Here is a tiny trained network, its code and every weight. The questions are about switching its units off for an input and a class, where a switched-off unit gives its printed mean instead of its output.

import numpy as np


def w(rows, s, z=0):
    codes = np.array(rows[::2]) - 128.0
    scale = np.full(codes.shape[1], s)
    scale[-1] = z or s
    return codes * scale


def norm(h):
    return h / np.sqrt((h * h).mean(-1, keepdims=True) + 1e-5)


def f(y):
    return y / 2 * (1 + np.tanh(0.7978845608 * (y + 0.044715 * y**3)))


def log_softmax(a):
    a = a - a.max(-1, keepdims=True)
    return a - np.log(np.exp(a).sum(-1, keepdims=True))


def net(x, mask):
    res = np.array(x, float).reshape(1, 2) / 4 @ E
    u = 0
    for l in range(4):
        y = f(norm(res) @ A[l][:, :-1].T + A[l][:, -1])
        res = res + np.where(mask[u : u + 10], y, B[l][:, -1]) @ B[l][:, :-1]
        u += 10
    return log_softmax(norm(res)[-1] @ U[:, :-1].T + U[:, -1])


A, B = {}, {}
E = w([
[239,130,230],'x0',
[2,17,184],'x1',
],0.0076)
A[0] = w([
[96,90,45,197],'0.n0',
[157,88,140,40],'0.n1',
[254,162,142,113],'0.n2',
[164,153,107,254],'0.n3',
[128,194,134,175],'0.n4',
[55,168,191,72],'0.n5',
[120,157,129,139],'0.n6',
[151,185,13,139],'0.n7',
[211,68,72,157],'0.n8',
[35,116,214,247],'0.n9',
],0.0078,0.0017)
B[0] = w([
[110,76,183,199],'0.n0',
[69,168,101,120],'0.n1',
[168,62,68,242],'0.n2',
[72,40,196,178],'0.n3',
[77,45,75,152],'0.n4',
[170,129,92,141],'0.n5',
[99,124,175,132],'0.n6',
[170,74,92,229],'0.n7',
[90,125,175,149],'0.n8',
[255,69,50,254],'0.n9',
],0.0053,0.0038)
A[1] = w([
[246,91,175,236],'1.n0',
[160,127,119,3],'1.n1',
[77,161,86,71],'1.n2',
[148,207,235,106],'1.n3',
[38,86,161,199],'1.n4',
[161,111,157,96],'1.n5',
[20,183,67,34],'1.n6',
[106,115,2,118],'1.n7',
[63,86,179,181],'1.n8',
[29,103,189,108],'1.n9',
],0.008,0.0014)
B[1] = w([
[12,112,97,254],'1.n0',
[136,130,71,127],'1.n1',
[61,199,204,131],'1.n2',
[25,208,154,127],'1.n3',
[197,109,45,171],'1.n4',
[47,181,120,145],'1.n5',
[35,252,78,156],'1.n6',
[47,253,129,207],'1.n7',
[249,89,83,157],'1.n8',
[212,54,119,148],'1.n9',
],0.0043,0.0059)
A[2] = w([
[118,163,131,137],'2.n0',
[116,151,103,141],'2.n1',
[173,137,222,143],'2.n2',
[167,109,164,249],'2.n3',
[153,153,253,239],'2.n4',
[106,90,106,198],'2.n5',
[131,89,107,209],'2.n6',
[167,177,97,111],'2.n7',
[183,166,83,60],'2.n8',
[155,208,98,145],'2.n9',
],0.014,0.0022)
B[2] = w([
[136,83,200,122],'2.n0',
[192,132,167,157],'2.n1',
[17,171,115,181],'2.n2',
[3,172,42,194],'2.n3',
[24,154,46,193],'2.n4',
[179,193,186,253],'2.n5',
[180,184,86,244],'2.n6',
[119,45,186,164],'2.n7',
[162,89,78,172],'2.n8',
[191,65,75,191],'2.n9',
],0.0061,0.0046)
A[3] = w([
[76,138,64,110],'3.n0',
[163,64,144,120],'3.n1',
[136,54,82,137],'3.n2',
[93,94,97,251],'3.n3',
[139,3,177,127],'3.n4',
[56,61,110,86],'3.n5',
[112,60,151,137],'3.n6',
[96,140,103,114],'3.n7',
[163,159,67,153],'3.n8',
[152,126,58,127],'3.n9',
],0.014,0.0026)
B[3] = w([
[72,136,127,244],'3.n0',
[101,81,2,155],'3.n1',
[229,187,157,233],'3.n2',
[141,201,73,230],'3.n3',
[222,87,59,169],'3.n4',
[116,85,202,205],'3.n5',
[224,164,98,142],'3.n6',
[84,221,126,168],'3.n7',
[101,95,193,247],'3.n8',
[87,101,138,254],'3.n9',
],0.0068,0.007)
U = w([
[21,178,105,166],'0',
[233,87,70,171],'1',
[141,47,251,155],'2',
[167,174,174,7],'3',
[160,159,169,13],'4',
[159,156,167,14],'5',
[170,179,177,6],'6',
],0.028,0.023)

Each question gives the input, the list of numbers given to net, and the class t.
The units are the neurons (one row each of A and B). Each row of codes is followed by its name. A weight is (code - 128) times the scale printed after its matrix; where a second scale follows, it is the last column's (A, B and U).
mask holds one flag per neuron, layer by layer. A switched-off neuron (its flag False) gives its mean, the last column of its row in B, instead of its output. The means were averaged over made-up inputs and are rounded, as every weight is.
A unit's drop is (log p(t) with every unit on - log p(t) with that unit switched off) / (log p(t) with every unit on - log p(t) with every unit switched off).
unit that matters most: the unit with the biggest drop
top k neurons: the k neurons with the biggest drops, biggest first
drop when u is switched off: that unit's drop, to one decimal
input [7,-6], class 0: unit that matters most -> 0.n9
input [-2,-1], class 2: top 3 neurons -> 0.n7, 0.n0, 3.n8
input [-2,-2], class 2: top 2 neurons -> 0.n7, 2.n3
input [7,8], class 1: top 3 neurons -> 1.n7, 0.n9, 3.n4
input [1,3], class 2: top 2 neurons -> 0.n9, 0.n3
input [0,2], class 2: top 2 neurons -> 2.n3, 2.n4
input [1,-2], class 2: top 2 neurons -> 0.n9, 2.n3
input [-5,6], class 1: top 4 neurons -> 0.n0, 2.n3, 1.n9, 2.n4
input [0,-2], class 2: top 3 neurons -> 2.n3, 0.n9, 2.n4
input [-1,3], class 2: top 2 neurons -> 0.n9, 0.n3
input [-3,4], class 1: top 2 neurons -> 2.n2, 2.n3
input [5,1], class 0: drop when 3.n3 is switched off -> 0.0
input [2,-1], class 2: drop when 0.n2 is switched off -> 0.3
input [0,0], class 2: drop when 2.n4 is switched off -> 0.1
input [4,-1], class 0: unit that matters most -> 1.n4
